Below is a small trained network, with its code and all its weights. Each question gives an input and a class and asks what happens when units are switched off, that is, made to give their printed mean instead of their output.

import numpy as np


def w(rows, s, z=0):
    codes = np.array(rows[::2]) - 128.0
    scale = np.full(codes.shape[1], s)
    scale[-1] = z or s
    return codes * scale


def f(y):
    return np.maximum(y, 0)


def log_softmax(a):
    a = a - a.max(-1, keepdims=True)
    return a - np.log(np.exp(a).sum(-1, keepdims=True))


def net(x, mask):
    res = np.array(x, float).reshape(1, 5) / 4 @ E
    y = f(res @ A[0][:, :-1].T + A[0][:, -1])
    res = res + np.where(mask, y, B[0][:, -1]) @ B[0][:, :-1]
    return log_softmax(res[-1] @ U[:, :-1].T + U[:, -1])


A, B = {}, {}
E = w([
[36,229,153,86,128,124,91],'x0',
[234,240,123,194,71,166,119],'x1',
[103,163,112,135,30,76,165],'x2',
[97,111,114,174,196,75,203],'x3',
[174,1,254,175,125,160,231],'x4',
],0.009)
A[0] = w([
[124,182,103,156,105,72,140,55],'N1',
[64,80,185,91,31,126,92,171],'N2',
[54,151,109,90,153,57,100,137],'N3',
[42,120,183,122,158,96,149,255],'N4',
[78,66,149,100,108,80,210,155],'N5',
[99,233,101,111,183,182,114,235],'N6',
[208,77,140,172,135,158,196,139],'N7',
[181,10,161,128,167,174,166,108],'N8',
[156,99,156,94,143,150,87,79],'N9',
[76,116,139,69,179,162,97,211],'N10',
[132,84,159,105,160,110,198,105],'N11',
[49,114,151,89,159,79,141,179],'N12',
[175,189,134,114,53,145,142,106],'N13',
[120,187,146,129,80,117,137,78],'N14',
],0.012,0.0048)
B[0] = w([
[66,146,52,149,149,126,43,181],'N1',
[173,141,168,131,91,254,171,196],'N2',
[86,124,50,106,144,126,156,214],'N3',
[38,117,57,204,150,163,156,210],'N4',
[122,64,102,194,98,127,146,209],'N5',
[170,174,129,102,140,154,94,240],'N6',
[162,92,221,121,97,84,57,229],'N7',
[108,85,137,142,159,64,62,253],'N8',
[133,152,75,134,204,79,117,157],'N9',
[80,151,45,175,201,129,103,203],'N10',
[50,74,196,159,41,72,81,193],'N11',
[146,155,93,180,115,204,152,202],'N12',
[107,158,151,81,22,105,75,202],'N13',
[109,168,94,121,105,151,91,178],'N14',
],0.0092,0.015)
U = w([
[240,211,162,114,77,195,100,196],'0',
[159,63,177,142,138,86,79,195],'1',
[129,102,68,78,118,202,149,52],'2',
[57,157,83,132,55,134,63,144],'3',
[109,161,42,119,254,133,77,175],'4',
[129,117,118,221,148,205,209,120],'5',
[111,147,122,58,155,95,179,1],'6',
],0.0094,0.0042)

Each question gives the input, the list of numbers given to net, and the class t.
The units are the neurons (one row each of A and B). Each row of codes is followed by its name. A weight is (code - 128) times the scale printed after its matrix; where a second scale follows, it is the last column's (A, B and U).
mask holds one flag per neuron, in row order. A switched-off neuron (its flag False) gives its mean, the last column of its row in B, instead of its output. The means were averaged over made-up inputs and are rounded, as every weight is.
A unit's drop is (log p(t) with every unit on - log p(t) with that unit switched off) / (log p(t) with every unit on - log p(t) with every unit switched off).
The circuit of an input: a set's keep is (log p(t) with only the set's units on - log p(t) with every unit switched off) / (log p(t) with every unit on - log p(t) with every unit switched off). Starting from the 12 units with the biggest drops (on a tie, the unit counted first), units are removed one at a time, each time the one whose removal leaves the highest keep (on an exact tie, the one counted first), for as long as the keep stays at least 0.8.
circuit, biggest first: the units of the circuit, biggest drop first
unit that matters most: the unit with the biggest drop
k most important neurons: the k neurons with the biggest drops, biggest first
drop of u: that unit's drop, to one decimal
input [0,2,-5,-7,0], class 0: circuit, biggest first	(N4; N8)
input [0,0,-3,-5,1], class 4: circuit, biggest first	(N11; N13)
input [0,1,-4,-7,-4], class 4: circuit, biggest first	(N7; N11)
input [1,3,-5,-6,3], class 0: circuit, biggest first	(N4)
input [8,-2,0,-5,-1], class 4: circuit, biggest first	(N10; N11)
input [-2,-6,1,-4,-3], class 2: 3 most important neurons	(N8; N2; N1)
input [4,0,1,5,7], class 1: 3 most important neurons	(N11; N7; N8)
input [-6,6,1,1,-1], class 0: 2 most important neurons	(N8; N11)
input [2,-7,7,2,-4], class 5: 2 most important neurons	(N12; N2)
input [2,1,2,3,-2], class 4: 3 most important neurons	(N11; N13; N7)
input [-5,6,8,-4,8], class 1: 2 most important neurons	(N7; N8)
input [2,-7,-3,-2,0], class 5: drop of N12	0.3
input [-7,6,1,-3,-3], class 0: drop of N3	0.1
input [1,-5,6,-5,-3], class 2: unit that matters most	N2
input [3,8,-4,-6,-5], class 0: drop of N6	0.2
input [-7,6,1,0,0], class 1: drop of N6	0.3
